Below are the code and all the weights of a small trained network. Each question names an input and a target symbol and asks about switching units off, where a switched-off unit gives its printed mean instead of its output.

import numpy as np


def w(rows, s, z=0):
    codes = np.array(rows[::2]) - 128.0
    scale = np.full(codes.shape[1], s)
    scale[-1] = z or s
    return codes * scale


def f(y):
    return np.maximum(y, 0)


def softmax(a):
    e = np.exp(a - a.max(-1, keepdims=True))
    return e / e.sum(-1, keepdims=True)


def log_softmax(a):
    a = a - a.max(-1, keepdims=True)
    return a - np.log(np.exp(a).sum(-1, keepdims=True))


def net(x, mask):
    ids = ['ΓΔΛΞΣΨεημ'.index(c) for c in x.split()]
    T = len(ids)
    res = E[ids] + P[:T]
    r = res
    for j in range(3):
        rows = slice(3 * j, 3 * j + 3)
        q, k, v = (r @ M[0][rows].T for M in (Q, K, V))
        z = softmax(np.where(np.tri(T) > 0, q @ k.T / 3**0.5, -1e9)) @ v
        o = O[0][rows]
        res = res + np.where(mask[j], z, o[:, -1]) @ o[:, :-1]
    y = f(res @ A[0][:, :-1].T + A[0][:, -1])
    res = res + np.where(mask[3:19], y, B[0][:, -1]) @ B[0][:, :-1]
    return log_softmax(res[-1] @ U[:, :-1].T + U[:, -1])


Q, K, V, O, A, B = {}, {}, {}, {}, {}, {}
E = w([
[121,154,146,98,41,119,126,124,105,102,187],'Γ',
[144,179,184,61,132,136,166,101,92,195,85],'Δ',
[160,119,176,194,121,140,193,144,123,99,164],'Λ',
[231,157,201,126,188,102,131,156,108,137,170],'Ξ',
[90,71,52,120,131,137,205,124,142,115,170],'Σ',
[74,136,134,75,157,139,124,196,152,45,127],'Ψ',
[57,76,98,105,102,114,164,133,118,159,8],'ε',
[107,1,198,202,93,43,97,118,86,192,115],'η',
[208,142,86,117,199,118,146,186,119,97,77],'μ',
],0.022)
P = w([
[139,104,19,82,112,186,116,200,3,121,203],'0',
[82,129,86,81,124,56,196,58,139,100,116],'1',
[178,66,131,75,100,168,79,65,106,43,67],'2',
[73,107,91,139,106,168,84,205,119,137,157],'3',
[92,129,118,89,121,70,202,72,157,86,97],'4',
[170,56,181,100,110,191,96,77,148,115,65],'5',
[91,135,137,159,141,169,84,182,121,119,143],'6',
[102,129,167,103,134,76,212,68,150,99,106],'7',
[186,62,194,107,136,204,121,98,192,145,75],'8',
[110,142,140,160,159,167,88,167,119,129,139],'9',
[98,140,188,113,141,82,219,77,162,95,114],'10',
[198,77,208,124,146,214,133,107,226,180,78],'11',
[140,153,133,166,176,168,101,158,115,135,140],'12',
[127,133,181,102,129,69,230,60,149,121,135],'13',
],0.012)
Q[0] = w([
[128,118,116,150,121,209,84,165,101,158,135],'head 0',
[123,108,122,127,151,159,104,122,101,125,134],'head 0',
[127,114,135,116,120,100,154,157,139,134,129],'head 0',
[136,128,111,169,128,248,37,123,117,146,124],'head 1',
[142,136,105,98,111,102,176,105,163,137,120],'head 1',
[128,137,135,139,139,45,127,89,167,122,117],'head 1',
[92,156,92,56,138,145,96,114,173,173,124],'head 2',
[139,172,138,120,87,131,192,57,160,102,171],'head 2',
[134,168,174,60,163,159,95,126,72,152,116],'head 2',
],0.014)
K[0] = w([
[130,122,173,150,110,147,88,104,254,179,98],'head 0',
[142,133,102,137,134,98,127,119,186,156,107],'head 0',
[137,146,105,112,142,172,159,175,104,160,139],'head 0',
[140,146,156,167,116,116,101,104,211,119,97],'head 1',
[129,137,121,143,141,146,138,130,109,150,106],'head 1',
[143,94,132,103,128,74,128,128,52,145,121],'head 1',
[75,122,120,43,131,172,100,111,134,144,107],'head 2',
[137,145,129,119,76,168,147,69,140,112,195],'head 2',
[131,211,175,58,176,107,84,155,121,142,131],'head 2',
],0.014)
V[0] = w([
[56,133,123,152,134,152,90,138,149,81,100],'head 0',
[125,142,153,199,133,165,146,165,115,114,103],'head 0',
[120,113,145,156,74,163,138,120,128,114,125],'head 0',
[115,150,150,132,72,75,83,104,121,150,105],'head 1',
[105,65,76,153,96,103,157,95,115,104,99],'head 1',
[127,155,71,72,80,118,193,100,127,184,5],'head 1',
[173,126,144,197,134,154,113,110,101,96,65],'head 2',
[106,140,90,150,121,92,137,154,100,81,129],'head 2',
[114,160,137,132,97,83,88,113,81,117,131],'head 2',
],0.012)
O[0] = w([
[127,174,116,234,38,120,169,154,134,129,100,61],'head 0',
[166,78,39,148,95,50,134,131,254,169,120,136],'head 0',
[160,58,80,74,79,137,241,124,83,166,46,127],'head 0',
[183,140,114,73,111,99,160,133,72,92,162,1],'head 1',
[183,216,143,130,75,217,147,45,157,183,208,148],'head 1',
[108,162,142,81,135,107,107,68,71,217,177,64],'head 1',
[77,156,78,32,102,135,136,123,146,137,137,147],'head 2',
[121,101,164,100,159,138,159,139,106,222,155,133],'head 2',
[131,70,109,164,177,140,202,116,144,149,169,97],'head 2',
],0.0079,0.009)
A[0] = w([
[90,131,164,148,67,109,38,89,180,99,133,129],'neuron 0',
[138,159,136,188,75,68,171,170,119,82,178,48],'neuron 1',
[104,157,54,134,90,224,128,208,91,127,160,76],'neuron 2',
[43,126,118,101,66,149,122,119,111,130,98,70],'neuron 3',
[122,123,141,146,138,53,180,191,122,66,101,253],'neuron 4',
[144,143,122,125,26,90,50,124,119,103,149,142],'neuron 5',
[109,105,204,139,146,53,217,131,129,155,108,81],'neuron 6',
[155,124,86,120,172,131,143,121,174,163,123,25],'neuron 7',
[88,133,93,101,138,99,58,147,2,108,150,151],'neuron 8',
[74,148,83,92,151,130,138,168,112,166,127,115],'neuron 9',
[48,138,148,166,162,42,122,137,186,88,118,57],'neuron 10',
[101,90,140,202,75,102,129,169,76,126,166,4],'neuron 11',
[171,106,127,155,143,169,133,224,164,179,187,8],'neuron 12',
[98,45,119,144,119,132,42,161,78,95,86,148],'neuron 13',
[164,141,154,91,182,123,129,85,132,168,66,27],'neuron 14',
[183,189,175,145,184,77,195,69,167,76,103,224],'neuron 15',
],0.0089,0.0019)
B[0] = w([
[121,138,107,79,157,172,198,120,104,140,116,184],'neuron 0',
[161,162,104,126,117,132,166,114,184,125,101,165],'neuron 1',
[136,79,142,147,163,68,112,99,143,2,74,180],'neuron 2',
[222,142,106,140,156,127,100,110,118,125,164,170],'neuron 3',
[134,159,135,138,58,154,96,153,120,170,155,255],'neuron 4',
[140,143,113,125,172,129,148,107,129,61,152,145],'neuron 5',
[110,177,114,94,134,97,182,158,114,94,136,211],'neuron 6',
[114,91,166,121,101,91,151,89,132,153,174,170],'neuron 7',
[227,156,146,141,126,120,196,145,144,101,82,171],'neuron 8',
[125,112,182,188,145,60,137,138,59,130,112,167],'neuron 9',
[131,115,101,191,109,131,53,97,144,121,126,242],'neuron 10',
[116,117,92,102,137,176,141,111,105,132,95,171],'neuron 11',
[72,171,115,103,99,78,101,125,144,147,174,197],'neuron 12',
[185,145,129,86,141,128,91,162,109,113,143,222],'neuron 13',
[91,85,156,142,81,145,110,126,168,123,161,213],'neuron 14',
[76,128,99,123,117,164,125,103,77,133,97,239],'neuron 15',
],0.0095,0.0093)
U = w([
[170,155,45,45,170,157,145,66,175,94,122,156],'Γ',
[164,63,254,168,139,237,159,151,182,187,132,192],'Δ',
[113,70,243,121,51,116,149,143,222,154,158,122],'Λ',
[120,183,124,94,117,118,123,153,150,178,197,112],'Ξ',
[72,111,126,159,183,116,127,63,148,113,150,127],'Σ',
[96,113,152,138,85,123,99,122,106,111,150,3],'Ψ',
[144,150,104,187,131,139,139,115,115,167,107,147],'ε',
[60,102,97,82,119,158,158,180,68,161,154,131],'η',
[100,171,152,109,157,61,154,123,164,123,141,149],'μ',
],0.0066,0.0033)

Each question gives the input, a string of symbols that net reads in full, and the target symbol t.
The units are the heads (3 rows each of Q, K, V and O) and the neurons (one row each of A and B). Each row of codes is followed by its name. A weight is (code - 128) times the scale printed after its matrix; where a second scale follows, it is the last column's (O, A, B and U).
mask holds one flag per unit, heads first, then neurons. A switched-off unit (its flag False) gives its mean, the last column of its rows in O or B, instead of its output. The means were averaged over made-up inputs and are rounded, as every weight is.
A unit's drop is (log p(t) with every unit on - log p(t) with that unit switched off) / (log p(t) with every unit on - log p(t) with every unit switched off).
The circuit of an input: a set's keep is (log p(t) with only the set's units on - log p(t) with every unit switched off) / (log p(t) with every unit on - log p(t) with every unit switched off). Starting from the 12 units with the biggest drops (on a tie, the unit counted first), units are removed one at a time, each time the one whose removal leaves the highest keep (on an exact tie, the one counted first), for as long as the keep stays at least 0.8.
units of the circuit, in order: the units of the circuit, biggest drop first
k most important neurons: the k neurons with the biggest drops, biggest first
which heads matter: for each layer, one digit per head in row order, 1 if its drop is at least 0.15 and else 0, layers parted by /
input ε Σ μ Ξ ε, target Ξ: which heads matter : 010
input Σ Ψ Σ μ Σ μ η μ μ μ μ Λ ε ε, target Δ: which heads matter : 010
input Λ Ψ ε Δ μ Λ Δ η Ξ, target Γ: units of the circuit, in order : [head 2]
input Σ Ξ Δ μ Γ, target Δ: units of the circuit, in order : [head 2; head 1]
input Γ μ Γ Ψ Δ Λ μ η, target η: units of the circuit, in order : [neuron 6; head 0; neuron 11]
input Λ Γ μ Ξ Δ, target Λ: units of the circuit, in order : [head 0; neuron 14]
input Λ Δ Γ Σ Σ, target Λ: units of the circuit, in order : [head 0; neuron 7; head 1]
input Ψ Δ Δ μ, target μ: 2 most important neurons : [neuron 9; neuron 8]
input Σ μ Λ μ η, target Δ: units of the circuit, in order : [head 1; neuron 0]
input Γ μ Ψ Ξ Ψ μ Ψ Δ μ ε, target ε: units of the circuit, in order : [neuron 3; neuron 9; head 0; neuron 14]
input ε Λ Σ μ, target μ: 2 most important neurons : [neuron 2; neuron 12]
input Ψ μ Γ η Γ Δ Σ, target Σ: 3 most important neurons : [neuron 2; neuron 4; neuron 13]
input Λ Σ Λ Λ Λ ε, target Γ: units of the circuit, in order : [head 2; neuron 3]
input Γ μ Ψ Λ ε Ψ ε, target ε: units of the circuit, in order : [head 0; neuron 3]
input Ψ η Γ μ Ψ Δ Δ Ψ, target ε: 2 most important neurons : [neuron 10; neuron 4]
input Γ Ψ μ Δ μ η η Γ μ Σ Σ μ Ξ Λ, target η: units of the circuit, in order : [head 0; neuron 15; neuron 6]
input Σ Ψ Ψ Λ Σ Γ, target Γ: units of the circuit, in order : [neuron 5; neuron 0]
input Δ Λ Λ ε η Σ Δ η Λ Λ, target Λ: which heads matter : 111
input Ξ μ Δ Ψ ε Δ Δ Ψ Γ Δ μ Δ, target Λ: which heads matter : 010
input Ξ μ Ξ Λ ε Ξ Σ μ μ, target Λ: which heads matter : 000
input Δ Σ Λ Ψ μ μ Δ Γ, target μ: 3 most important neurons : [neuron 8; neuron 6; neuron 4]
input ε ε Λ, target Γ: which heads matter : 011
input η Ξ Λ, target Γ: which heads matter : 001
input Δ Σ Ξ Ψ Λ η μ Δ Δ η ε ε η η, target μ: 2 most important neurons : [neuron 6; neuron 8]
input Ξ μ Λ Γ η η Γ μ, target Ψ: which heads matter : 010
input Λ Σ Δ ε Ψ ε η, target η: most important neuron : [neuron 11]
input Λ Σ μ μ Γ Δ ε Ψ, target Λ: most important neuron : [neuron 4]
